q540: [122 126 149 139 128 139]
q220: [122 139 229 157 210 149]
q24: [157 122 149 139 210 230]
q555: [156 139 229 158 210 141]
which: [157 122 149 139 210 230] | q24
tags:
[141] -> q520
[138] -> q367
[126] -> q442
[230] -> q720
[127] -> q475
[140] -> q894
[139] -> q896
[149] -> q197
join q540 6:  | q896
tail: [139 229 158 210] | [141]
tail: [139 229 157 210] | [149]
perm: [229 210 122 149 139 157] | q220
which: [122 139 229 157 210 149] | q220

q671: [122 163  99 101 183 127 104 111 129 103 131 122  89  66 151 148 143  97
  86 135 197  56 130 123 104 166  72 135 104 123 157  57  93 207 178 146
 217 154 109 102 143]
q834: [134  94 158 154 103 130 120 120 144 106 118  56 144 120 128 137 156 103
 109 149  89 145  57 167 112  66 113 119 114 139 108 112 150 126  95 134
 112 159 150 103 138]
q586: [166 104  93 197 146 103 217 135 154 207 135  56 131 143  86  72 109 157
 148 127  89 129  57 103 111  66  97 122 178 101 163 102 123 122 130 151
 143 104 123 183  99]
perm: [ 99 183 123 104 143 151 130 122 123 102 163 101 178 122  97  66 111 103
  57 129  89 127 148 157 109  72  86 143 131  56 135 207 154 135 217 103
 146 197  93 104 166] | q586
Table of tags by key:
[112] -> q635
[100] -> q139
[139] -> q299
[137] -> q827
[99] -> q838
[138] -> q600
[113] -> q249
join q834 41:  | q600
tail: [103 111  66  97 122] | [178 101 163 102 123 122 130 151 143 104 123 183  99]
tail: [111  66] | [ 97 122 178 101 163 102 123 122 130 151 143 104 123 183  99]
perm: [138 103 150 159 112 134  95 126 150 112 108 139 114 119 113  66 112 167
  57 145  89 149 109 103 156 137 128 120 144  56 118 106 144 120 120 130
 103 154 158  94 134] | q834

q892: [ 89 158 167 131]
q940: [ 68 234 245 148]
q899: [ 89 131 167 159]
q736: [155 170  76 130]
q530: [88 88 88 88]
howmany q530: [88] | 4
perm: [ 89 131 159 167] | q899
perm: [130  76 170 155] | q736
perm: [ 89 131 158 167] | q892
perm: [ 76 130 155 170] | q736
key -> tag
[131] -> q640
[170] -> q70
[88] -> q648
[130] -> q667
[157] -> q44
[158] -> q715
join q892 2:  | q715

q546: [ 84 133 148 118]
q930: [113 112 150  77]
q937: [118 133 149  84]
q357: [123 124  78 158]
q657: [104 132 123 145]
loc: [77] | q930, 4
loc: [158] | q357, 4
howmany q937: [133] | 1
loc: [78] | q357, 3
key -> tag
[150] -> q572
[148] -> q517
[78] -> q251
[133] -> q761
[84] -> q884
join q546 3:  | q517
perm: [ 84 118 133 148] | q546

q236: [ 45 232 103  79]
q839: [73 81 81 81]
q457: [197  49 143 165]
q106: [ 82  15 173 176]
q547: [ 66 241  94  76]
q980: [178  81  81  81]
which: [178  81  81  81] | q980
howmany q980: [81] | 3
howmany q839: [80] | 0
howmany q839: [73] | 1

q414: [166  93  72  97 169 117  84 111 164  68 191  93  44  90 203]
q27: [146  97  96 111 161 116  69 115 152  58 180  99  34  95 199]
q56: [120 148 154 154 104 154 189 132 111 210  72 154 234 148  53]
q670: [109 155 180 156  89 139 179 145 110 203  68 153 214 164  50]
q545: [148 114 115 111 146 110  77 135 143  67 161 116  41 112 185]
q47: [154 148 153 154  89 139 179 145 110 203  68 153 214 164  50]
q922: [104 165 172 154  94 146 186 116 152  58 180  99 225 168  44]
q289: [120 148 154 154 104 154 189 116 155  62 183 101  39  88 194]
perm: [ 50  68  89 110 139 145 148 153 153 154 154 164 179 203 214] | q47
tail: [ 96 111] | [161 116  69 115 152  58 180  99  34  95 199]
tail: [154 234] | [148  53]
tail: [115 152  58 180  99] | [ 34  95 199]
loc: [172] | q922, 3
tail: [154  89 139 179] | [145 110 203  68 153 214 164  50]

